Each row has a name. After each piece below comes the name of the row it's from, unless a question asks for something else. Each question is about the rows just above it. Places in a row count from 0.

[ -48   50  -34   30 -107  -31  -11    3   13  -43  -13  -34  -28  -22
   10  -23   93   28   51  -43   25   52   59   94  -96  -46   50   48
  -54] = <4>
[ 30  -8   0   6 -14  36  14 -15 -10  11  19  55  -2 -23 -43 -10  -8 -13
 -44  -6  47  21  42 -75 -15  -5  39 -13  11] = <51>
[ 16 -15 -12 -26  41  -5 -61  10 -46  60 -19 -10  -8  45 -14  -4   4  28
  -9 -39  39  55  10  18 -14 -55 -46  31 -21] = <76>
[-56   2  71  36 -31   1 -19  16 -23  20  13  51 -34  19 -11  33  83  -1
  38 -20 -16  46 -28  40 -48  39 -10 -24  10] = <146>
[-12   2  71  36 -31   1 -19  16 -23  20  13  51 -28 -39 -11  33  83  -1
  38 -20 -16  46 -28  40 -48  39 -10 -24  10] = <18>
Row and place where [  3  13 -43 -13 -34] starts: => <4>, 7
asked: [-12   2  71  36 -31   1 -19  16 -23  20  13  51 -28 -39 -11  33  83  -1
  38 -20 -16  46 -28  40 -48  39 -10 -24  10] => <18>
Every place of [-23] in <18>: => 8

[-23 -25  19 -23  40 -70  39 -73  68  10 -84 -24  65  75  38] = <71>
[-42  24  24  34 -74 -86 -15 -80 -27 -16 -88 -75 -17 -72  -8] = <20>
[ 86  -2 -87  22  19 -68  67  47  22 -56  52 -81  31  27 -64] = <89>
[-85  29  78  16  88  73  43  21 -89  78  22   5 -39 -46  -1] = <94>
[-85  29 -51 -51  72  73  73 -12 -51 -73  73  52  56  39 -51] = <32>
[-55 -86 -86  17 -87  49  61  79 -76 -41 -37   7  19 -40 -91] = <102>
[-70 -61 -61  55  -9 -29 -45 -61  47  49 -61  -9  53  -9 -53] = <114>
Every place of [73] in <32>: => 5 6 10
Places of [-85] in row <94>: => 0
At which places does <114> hold [-9]? => 4 11 13

[ 50  50  50 -35 -35  50] -> <170>
[-65   7  12 -36 -35  11] -> <185>
[-33  35 -37   0  32  35] -> <99>
[-69  18 -25  80 -11 -77] -> <108>
[ 39 -27  68 -10 -11  51] -> <15>
[ 16 -49  68 -10  15 -26] -> <65>
[ 26 -25 -10  45  49  23] -> <132>
[-65  12   7  11  37 -78] -> <2>
[ 39 -27  68 -10 -11  45] -> <186>
[ 1  0 48  1  1 38] -> <37>
[ 37 -13 -34  77  12  23] -> <189>
Every place of [35] in <99>: => 1 5
At which places does <170> hold [50]? => 0 1 2 5
asked: [ 39 -27  68 -10 -11  45] => <186>
Places of [1] in row <37>: => 0 3 4
Row and place where [-65  12   7] starts: => <2>, 0

[-93  -3  71  -2  47  38]  <33>
[  8  23 -11 -45  15 -24]  <46>
[-93  -3  71  -2  -8  27]  <50>
[ -7 -34  -7  -7 -50  78]  <5>
[-35 -15  54  16  -2  43]  <17>
Places of [-7] in row <5>: => 0 2 3
asked: [-93  -3  71  -2  -8  27] => <50>

[  0  -3   3 -42   3  13  -5   4  -6  18  -6   3  62  23  16   0   0  60
  10  -4   4   8   5   2 -78 -74   7  -4  70  -1 -16   4   5   1] = <58>
[-18 -20  13   5  10  11 -51   6  18 -24 -19 -19 -24  -9   5 -10  66 -18
   6  22   5 -28   1 -63  14  16   0 -61 -23  16  -6   8 -19   8] = <61>
[-18 -20  13   5  10  11 -51   6 -11 -24 -19  14 -24  -9   5 -10  66 -18
   6  22   5 -28   1   9  14  16 -57 -61 -23  16  -6   8 -19   8] = <54>
[ 94  74 -18   0 -36  11   6 -52  15  16  74 -20   8   5  10  -9   3   3
 -16 -18 -42  18 -12 -53  -6   1   5   5   6 -16   3 -20  65 -10] = <88>
[-12  -8  -9  36   8 -11   7   8   0 -15  -9  -9 -60 -28 -15  17  -3 -60
 -16  -5   9 -10 -15   7  79  72   3   9 -68  -7  12 -11 -13  12] = <173>
[-59 -56  17 -20  33 -20   4  41 -14  -3 -58  19  20   2 -14  10 -13  12
  16  15  36  -5  11  44 -17 -22  16   4  23  14 -13  19 -56  14] = <152>
[  0   4  -9  22   1 -20  22   2   6  -5   3  -9 -31 -15 -20   9 -26 -32
 -13  -3   3   6  -9   2  33  34  22  24 -37  -7  11  -7  -5   5] = <74>
[  2   4  10   1  -5   6   2  22   3  22 -20   9  -4  -1  20 -18  77  -1
   5  19 -12 -12   1 -13  -1   3 -68 -65  -5  12  -6   4  10  -5] = <10>
[  0   4  -9  22   1 -20  22   2   6  -5   3  -9 -31 -15 -20   9 -26 -32
 -13  -3   3   6  -9   2  33  34  22  24  19  -1 -12  -1 -15   8] = <109>
Row and place where [  0  -3   3 -42   3  13  -5   4  -6  18  -6   3] starts: => <58>, 0
Which row holds [  0   4  -9  22   1 -20  22   2   6  -5   3  -9 -31 -15 -20   9 -26 -32
 -13  -3   3   6  -9   2  33  34  22  24  19  -1 -12  -1 -15   8]? => <109>

[ 19   1  28  26   6  -3  20 -36   7  -2  78 -18  -3 -18 -15  11   4  31
 -84  -4] = <122>
[ 19   1  28  26   6  -3 -19 -19   7  26  78 -18  -3  -8 -15   3 -16 -19
   3 -19] = <129>
[ -2   1  -3  -5  -5   3  -1 -13   2 -10  -7  -8   1   0  -1 -12   0   3
  -1  -6] = <137>
[ 19   1  28  26   6  -3  20 -36   7  -2  78 -18  -3  -8 -15   3 -16 -19
 -89 -13] = <128>
[-12   7  26  11 -16 -45  15   8  16 -13 -41  54 -10 -30 -18 -40  -7 -19
   3  22] = <68>
[  9 -27  -6  -7  14  -1  -9  63 -21  26 -37 -22 -38  16  85  44   7 -10
  57  17] = <59>
asked: [ 19   1  28  26   6  -3  20 -36   7  -2  78 -18  -3 -18 -15  11   4  31
 -84  -4] => <122>
Places of [16] in row <59>: => 13
Every place of [-19] in <129>: => 6 7 17 19
Where does [ -1 -13   2 -10  -7  -8   1   0  -1] start? Give its row and place. => <137>, 6

[-33  10  56 -33  43  43 -44 -43  56  56 -33] = <49>
[100  44  10 100  -9  43 -44 -43  55  56 -33] = <131>
[ 34  23   1   4 -12  17  -8  14  34   4  34] = <104>
[-10  51  83 -71 -61  63  11 -70  11  35  12] = <140>
[ 13  -5  -5  42  -8  17 -12  14  10  24  10] = <153>
[ 27  21  16  42  41  22 -18 -35  27  24 -14] = <39>
Places of [42] in row <153>: => 3
Every place of [43] in <49>: => 4 5
Places of [-8] in row <153>: => 4
Places of [56] in row <49>: => 2 8 9
Places of [34] in row <104>: => 0 8 10
Every place of [10] in <153>: => 8 10
Row and place where [ -8  17 -12  14] starts: => <153>, 4

